Below are the code and all the weights of a small trained network. Each question names an input and a target symbol and asks about switching units off, where a switched-off unit gives its printed mean instead of its output.

import numpy as np


def w(rows, s, z=0):
    codes = np.array(rows[::2]) - 128.0
    scale = np.full(codes.shape[1], s)
    scale[-1] = z or s
    return codes * scale


def norm(h):
    return h / np.sqrt((h * h).mean(-1, keepdims=True) + 1e-5)


def f(y):
    return y / 2 * (1 + np.tanh(0.7978845608 * (y + 0.044715 * y**3)))


def softmax(a):
    e = np.exp(a - a.max(-1, keepdims=True))
    return e / e.sum(-1, keepdims=True)


def log_softmax(a):
    a = a - a.max(-1, keepdims=True)
    return a - np.log(np.exp(a).sum(-1, keepdims=True))


def net(x, mask):
    ids = ['αβγδθμξστω'.index(c) for c in x.split()]
    T = len(ids)
    res = E[ids] + P[:T]
    u = 0
    for l in range(3):
        r = norm(res)
        for j in range(2):
            rows = slice(3 * j, 3 * j + 3)
            q, k, v = (r @ M[l][rows].T for M in (Q, K, V))
            z = softmax(np.where(np.tri(T) > 0, q @ k.T / 3**0.5, -1e9)) @ v
            o = O[l][rows]
            res = res + np.where(mask[u + j], z, o[:, -1]) @ o[:, :-1]
        u += 2
        y = f(norm(res) @ A[l][:, :-1].T + A[l][:, -1])
        res = res + np.where(mask[u : u + 4], y, B[l][:, -1]) @ B[l][:, :-1]
        u += 4
    return log_softmax(norm(res)[-1] @ U[:, :-1].T + U[:, -1])


Q, K, V, O, A, B = {}, {}, {}, {}, {}, {}
E = w([
[150,170,118,142],'α',
[140,162,148,153],'β',
[137,149,83,118],'γ',
[144,164,94,130],'δ',
[137,108,95,110],'θ',
[135,100,103,114],'μ',
[140,150,84,119],'ξ',
[138,107,96,111],'σ',
[90,135,161,136],'τ',
[203,255,250,74],'ω',
],0.019)
P = w([
[143,183,135,1],'0',
[151,153,137,54],'1',
[157,135,136,80],'2',
[159,125,135,95],'3',
[159,118,132,106],'4',
[157,113,129,116],'5',
[154,111,128,126],'6',
[147,109,124,134],'7',
[142,108,120,143],'8',
[136,107,116,152],'9',
[132,105,111,162],'10',
[131,103,105,173],'11',
[129,99,100,183],'12',
],0.01)
Q[0] = w([
[106,167,121,160],'L0H0',
[3,225,196,36],'L0H0',
[14,128,220,112],'L0H0',
[158,78,224,154],'L0H1',
[177,90,84,107],'L0H1',
[121,243,88,240],'L0H1',
],0.016)
K[0] = w([
[150,88,116,112],'L0H0',
[179,128,215,7],'L0H0',
[138,188,134,34],'L0H0',
[125,97,218,155],'L0H1',
[170,111,114,153],'L0H1',
[78,95,60,251],'L0H1',
],0.018)
V[0] = w([
[182,237,8,130],'L0H0',
[118,133,152,221],'L0H0',
[126,255,194,105],'L0H0',
[207,130,59,205],'L0H1',
[180,158,163,67],'L0H1',
[201,156,134,103],'L0H1',
],0.0088)
O[0] = w([
[1,116,204,203,254],'L0H0',
[74,67,103,41,78],'L0H0',
[76,177,24,221,199],'L0H0',
[200,57,159,7,140],'L0H1',
[26,190,152,109,185],'L0H1',
[66,157,158,75,182],'L0H1',
],0.0075,0.0078)
A[0] = w([
[191,197,77,18,146],'L0N0',
[57,98,183,85,129],'L0N1',
[207,133,136,247,109],'L0N2',
[152,144,206,117,252],'L0N3',
],0.013,0.0027)
B[0] = w([
[139,201,64,100,154],'L0N0',
[57,126,110,225,253],'L0N1',
[157,185,41,134,186],'L0N2',
[157,172,163,12,210],'L0N3',
],0.011,0.0065)
Q[1] = w([
[99,183,88,120],'L1H0',
[77,126,48,85],'L1H0',
[220,72,51,121],'L1H0',
[108,164,146,122],'L1H1',
[171,7,172,100],'L1H1',
[130,114,210,95],'L1H1',
],0.012)
K[1] = w([
[70,134,144,95],'L1H0',
[78,157,151,201],'L1H0',
[85,251,157,170],'L1H0',
[164,105,178,163],'L1H1',
[8,203,91,67],'L1H1',
[99,145,189,136],'L1H1',
],0.012)
V[1] = w([
[22,92,57,76],'L1H0',
[145,198,198,154],'L1H0',
[195,163,104,218],'L1H0',
[196,182,171,215],'L1H1',
[81,134,196,190],'L1H1',
[103,254,124,90],'L1H1',
],0.0098)
O[1] = w([
[227,47,181,95,170],'L1H0',
[97,118,83,26,189],'L1H0',
[46,199,133,72,119],'L1H0',
[48,211,116,39,171],'L1H1',
[164,66,113,41,207],'L1H1',
[42,34,166,2,244],'L1H1',
],0.0079,0.011)
A[1] = w([
[182,239,246,137,2],'L1N0',
[92,103,13,205,154],'L1N1',
[117,178,160,251,137],'L1N2',
[126,29,56,75,189],'L1N3',
],0.014,0.0035)
B[1] = w([
[82,218,230,240,138],'L1N0',
[95,164,123,24,193],'L1N1',
[210,184,63,36,144],'L1N2',
[8,215,105,60,254],'L1N3',
],0.011,0.0067)
Q[2] = w([
[142,25,54,128],'L2H0',
[196,167,175,163],'L2H0',
[108,249,21,214],'L2H0',
[72,207,209,66],'L2H1',
[129,213,224,145],'L2H1',
[81,251,193,55],'L2H1',
],0.013)
K[2] = w([
[109,91,175,128],'L2H0',
[69,223,152,106],'L2H0',
[237,155,155,154],'L2H0',
[183,82,124,156],'L2H1',
[152,141,134,223],'L2H1',
[249,81,126,173],'L2H1',
],0.016)
V[2] = w([
[144,189,250,116],'L2H0',
[159,154,141,211],'L2H0',
[132,57,135,103],'L2H0',
[134,164,188,144],'L2H1',
[164,226,206,133],'L2H1',
[96,191,132,124],'L2H1',
],0.02)
O[2] = w([
[76,214,239,145,152],'L2H0',
[49,139,126,83,6],'L2H0',
[133,141,101,206,115],'L2H0',
[133,191,156,127,132],'L2H1',
[85,250,199,146,149],'L2H1',
[157,151,143,204,212],'L2H1',
],0.016,0.018)
A[2] = w([
[34,123,78,148,94],'L2N0',
[123,195,49,97,88],'L2N1',
[125,165,166,133,254],'L2N2',
[249,217,11,160,169],'L2N3',
],0.019,0.0017)
B[2] = w([
[73,120,89,59,165],'L2N0',
[186,108,120,218,209],'L2N1',
[143,88,90,105,213],'L2N2',
[191,163,5,147,254],'L2N3',
],0.023,0.0098)
U = w([
[69,96,115,144,55],'α',
[38,132,52,41,131],'β',
[162,95,178,199,72],'γ',
[77,74,137,212,115],'δ',
[185,97,167,78,80],'θ',
[203,131,151,2,91],'μ',
[155,96,175,185,102],'ξ',
[198,94,172,61,88],'σ',
[204,164,38,148,251],'τ',
[103,246,195,145,212],'ω',
],0.0098,0.0032)

Each question gives the input, a string of symbols that net reads in full, and the target symbol t.
The units are the heads (3 rows each of Q, K, V and O) and the neurons (one row each of A and B). Each row of codes is followed by its name. A weight is (code - 128) times the scale printed after its matrix; where a second scale follows, it is the last column's (O, A, B and U).
mask holds one flag per unit, layer by layer, with each layer's heads first. A switched-off unit (its flag False) gives its mean, the last column of its rows in O or B, instead of its output. The means were averaged over made-up inputs and are rounded, as every weight is.
A unit's drop is (log p(t) with every unit on - log p(t) with that unit switched off) / (log p(t) with every unit on - log p(t) with every unit switched off).
The circuit of an input: a set's keep is (log p(t) with only the set's units on - log p(t) with every unit switched off) / (log p(t) with every unit on - log p(t) with every unit switched off). Starting from the 12 units with the biggest drops (on a tie, the unit counted first), units are removed one at a time, each time the one whose removal leaves the highest keep (on an exact tie, the one counted first), for as long as the keep stays at least 0.8.
circuit, biggest first: the units of the circuit, biggest drop first
most important unit: the unit with the biggest drop
top k neurons: the k neurons with the biggest drops, biggest first
k most important neurons of layer l: the k neurons of layer l with the biggest drops, biggest first
which heads matter: for each layer, one digit per head in row order, 1 if its drop is at least 0.15 and else 0, layers parted by /
input δ δ δ, target δ: which heads matter => 11 / 00 / 00
input σ τ τ μ β δ β τ β μ μ μ, target μ: top 4 neurons => (L0N3, L2N1, L2N3, L1N3)
input μ α ξ μ δ, target μ: which heads matter => 10 / 00 / 00
input μ ξ γ ξ τ α ξ β μ τ β β μ, target β: circuit, biggest first => (L1N3, L2N0)
input β σ δ ξ ξ β δ σ, target δ: circuit, biggest first => (L0H0, L2N3, L0N1)
input α δ β α δ α θ ξ σ β ω δ, target ω: circuit, biggest first => (L1N3, L2H1)
input τ τ β ω ξ ω γ ω β γ, target β: circuit, biggest first => (L0H0, L2N0, L1H1)
input γ ξ σ ω γ τ, target ω: 2 most important neurons of layer 1 => (L1N3, L1N0)
input μ γ α σ ξ σ δ δ α, target δ: circuit, biggest first => (L0H0, L2N3, L2H1)
input β α ω μ, target ω: which heads matter => 01 / 00 / 01
input μ ω σ τ ξ σ θ β γ α τ ω α, target ω: which heads matter => 10 / 00 / 01
input τ δ δ ω β β μ γ, target μ: which heads matter => 11 / 00 / 00
input δ τ α μ τ β θ, target β: which heads matter => 00 / 00 / 00
input σ μ τ β γ δ ω γ, target ω: top 4 neurons => (L1N3, L0N3, L2N1, L2N3)
input ω ω σ β, target ω: circuit, biggest first => (L2N3)
input δ β σ ω τ γ τ τ μ ω σ, target ω: which heads matter => 00 / 00 / 01
input μ β α, target β: top 4 neurons => (L2N1, L2N3, L0N3, L1N2)
input β α β β δ, target β: top 2 neurons => (L1N3, L2N0)
input θ β μ β δ γ, target δ: top 2 neurons => (L0N1, L2N3)
input α β δ τ θ τ β β β, target β: top 2 neurons => (L1N3, L0N2)
input τ μ α, target μ: most important unit => L0H1
input μ μ α δ ω β β β δ ξ, target δ: top 3 neurons => (L0N1, L2N3, L1N3)
input σ τ ξ σ τ σ τ ξ τ β ξ, target β: most important unit => L0H0
input σ α δ α, target δ: top 2 neurons => (L2N3, L1N3)
input ω β τ γ δ σ α μ σ, target μ: which heads matter => 10 / 00 / 00
input β ω γ δ σ δ ω δ γ β δ, target β: top 3 neurons => (L1N3, L0N1, L2N0)
input τ β β β β, target β: top neuron => (L2N0)
input γ δ α β β δ ξ, target δ: which heads matter => 10 / 00 / 00
input μ α β, target μ: which heads matter => 11 / 11 / 01
input δ β β, target δ: 2 most important neurons of layer 1 => (L1N3, L1N2)
